Below is a small trained network, with its code and all its weights. Each question gives an input and a target symbol and asks what happens when units are switched off, that is, made to give their printed mean instead of their output.

import numpy as np


def w(rows, s, z=0):
    codes = np.array(rows[::2]) - 128.0
    scale = np.full(codes.shape[1], s)
    scale[-1] = z or s
    return codes * scale


def f(y):
    return np.maximum(y, 0)


def softmax(a):
    e = np.exp(a - a.max(-1, keepdims=True))
    return e / e.sum(-1, keepdims=True)


def log_softmax(a):
    a = a - a.max(-1, keepdims=True)
    return a - np.log(np.exp(a).sum(-1, keepdims=True))


def net(x, mask):
    ids = ['αβγδζηθμξπστφω'.index(c) for c in x.split()]
    T = len(ids)
    res = E[ids] + P[:T]
    r = res
    for j in range(2):
        rows = slice(2 * j, 2 * j + 2)
        q, k, v = (r @ M[0][rows].T for M in (Q, K, V))
        z = softmax(np.where(np.tri(T) > 0, q @ k.T / 2**0.5, -1e9)) @ v
        o = O[0][rows]
        res = res + np.where(mask[j], z, o[:, -1]) @ o[:, :-1]
    y = f(res @ A[0][:, :-1].T + A[0][:, -1])
    res = res + np.where(mask[2:18], y, B[0][:, -1]) @ B[0][:, :-1]
    return log_softmax(res[-1] @ U[:, :-1].T + U[:, -1])


Q, K, V, O, A, B = {}, {}, {}, {}, {}, {}
E = w([
[254,131,137],'α',
[59,154,78],'β',
[181,147,82],'γ',
[93,104,113],'δ',
[102,117,90],'ζ',
[108,116,86],'η',
[157,113,121],'θ',
[167,128,196],'μ',
[86,97,69],'ξ',
[116,135,99],'π',
[157,201,126],'σ',
[177,135,77],'τ',
[11,65,180],'φ',
[171,169,105],'ω',
],0.018)
P = w([
[197,161,106],'0',
[130,166,127],'1',
[117,154,115],'2',
[115,146,112],'3',
[2,95,99],'4',
[115,155,137],'5',
[129,136,122],'6',
[112,153,146],'7',
[137,118,97],'8',
[144,90,67],'9',
[121,121,113],'10',
[177,117,91],'11',
[115,226,221],'12',
[145,143,132],'13',
],0.0074)
Q[0] = w([
[165,106,105],'head 0',
[127,182,102],'head 0',
[121,131,29],'head 1',
[139,250,163],'head 1',
],0.013)
K[0] = w([
[180,132,143],'head 0',
[94,2,168],'head 0',
[33,162,10],'head 1',
[193,214,134],'head 1',
],0.01)
V[0] = w([
[254,164,97],'head 0',
[111,33,227],'head 0',
[93,81,44],'head 1',
[106,161,87],'head 1',
],0.0079)
O[0] = w([
[105,117,254,2],'head 0',
[162,25,67,90],'head 0',
[166,183,81,203],'head 1',
[123,191,86,194],'head 1',
],0.0073,0.0058)
A[0] = w([
[17,110,146,199],'neuron 0',
[158,130,216,41],'neuron 1',
[167,83,82,159],'neuron 2',
[146,159,56,2],'neuron 3',
[72,40,134,203],'neuron 4',
[73,122,81,79],'neuron 5',
[87,107,220,204],'neuron 6',
[164,175,52,197],'neuron 7',
[254,132,141,152],'neuron 8',
[41,135,37,2],'neuron 9',
[173,133,144,173],'neuron 10',
[44,71,167,111],'neuron 11',
[213,98,101,18],'neuron 12',
[235,146,83,198],'neuron 13',
[146,49,129,22],'neuron 14',
[207,102,181,29],'neuron 15',
],0.0092,0.0049)
B[0] = w([
[148,63,92,184],'neuron 0',
[215,113,91,134],'neuron 1',
[100,140,57,164],'neuron 2',
[149,172,181,185],'neuron 3',
[121,160,40,152],'neuron 4',
[160,168,134,179],'neuron 5',
[226,117,65,156],'neuron 6',
[99,144,172,254],'neuron 7',
[76,104,156,152],'neuron 8',
[159,132,254,217],'neuron 9',
[108,59,141,140],'neuron 10',
[131,128,69,151],'neuron 11',
[204,177,102,136],'neuron 12',
[33,80,116,196],'neuron 13',
[231,164,95,129],'neuron 14',
[83,39,143,132],'neuron 15',
],0.0074,0.013)
U = w([
[151,174,77,2],'α',
[217,193,77,39],'β',
[92,138,95,130],'γ',
[80,116,140,99],'δ',
[30,197,124,222],'ζ',
[78,89,142,26],'η',
[90,123,101,88],'θ',
[99,70,158,186],'μ',
[97,132,11,195],'ξ',
[118,125,124,49],'π',
[155,109,114,194],'σ',
[147,138,102,35],'τ',
[141,145,93,10],'φ',
[94,125,61,128],'ω',
],0.012,0.0053)

Each question gives the input, a string of symbols that net reads in full, and the target symbol t.
The units are the heads (2 rows each of Q, K, V and O) and the neurons (one row each of A and B). Each row of codes is followed by its name. A weight is (code - 128) times the scale printed after its matrix; where a second scale follows, it is the last column's (O, A, B and U).
mask holds one flag per unit, heads first, then neurons. A switched-off unit (its flag False) gives its mean, the last column of its rows in O or B, instead of its output. The means were averaged over made-up inputs and are rounded, as every weight is.
A unit's drop is (log p(t) with every unit on - log p(t) with that unit switched off) / (log p(t) with every unit on - log p(t) with every unit switched off).
The circuit of an input: a set's keep is (log p(t) with only the set's units on - log p(t) with every unit switched off) / (log p(t) with every unit on - log p(t) with every unit switched off). Starting from the 12 units with the biggest drops (on a tie, the unit counted first), units are removed one at a time, each time the one whose removal leaves the highest keep (on an exact tie, the one counted first), for as long as the keep stays at least 0.8.
circuit, biggest first: the units of the circuit, biggest drop first
k most important neurons: the k neurons with the biggest drops, biggest first
heads that matter: for each layer, one digit per head in row order, 1 if its drop is at least 0.15 and else 0, layers parted by /
drop when u is switched off: that unit's drop, to one decimal
input ω φ β φ φ β σ φ π σ, target ξ: circuit, biggest first => (head 0)
input β ξ π σ σ β τ, target ζ: circuit, biggest first => (head 0; neuron 0; neuron 6)
input β ω φ φ ω φ β φ φ φ γ γ, target ξ: circuit, biggest first => (head 0; neuron 13)
input β β μ σ ζ σ β β σ η, target ζ: heads that matter => 01
input φ σ β φ α τ σ ω φ μ π β γ, target ξ: circuit, biggest first => (head 0; neuron 9)
input η σ β σ β ω, target ζ: circuit, biggest first => (head 0; neuron 6)
input π φ β γ σ ζ β φ φ β β φ τ, target ξ: 2 most important neurons => (neuron 9; neuron 2)
input β τ β ω γ β β β θ, target ζ: circuit, biggest first => (head 0; neuron 0)
input τ ζ σ ξ δ β π π η σ, target ζ: circuit, biggest first => (neuron 0; neuron 6; neuron 13)
input ω σ φ β ζ π σ β σ π, target ζ: 2 most important neurons => (neuron 0; neuron 6)
input π τ φ β β β η β φ β π ζ, target ζ: 2 most important neurons => (neuron 0; neuron 6)
input σ π φ β β φ β τ φ π ω, target ξ: 4 most important neurons => (neuron 9; neuron 2; neuron 13; neuron 12)
input π σ β σ γ, target ζ: drop when neuron 6 is switched off => 0.2
input φ φ σ, target ξ: drop when head 1 is switched off => 0.1
input ω ξ β β β π γ γ φ β π ξ, target ζ: drop when neuron 6 is switched off => 0.2
input β σ φ β τ β π β η, target ζ: drop when head 0 is switched off => 0.1
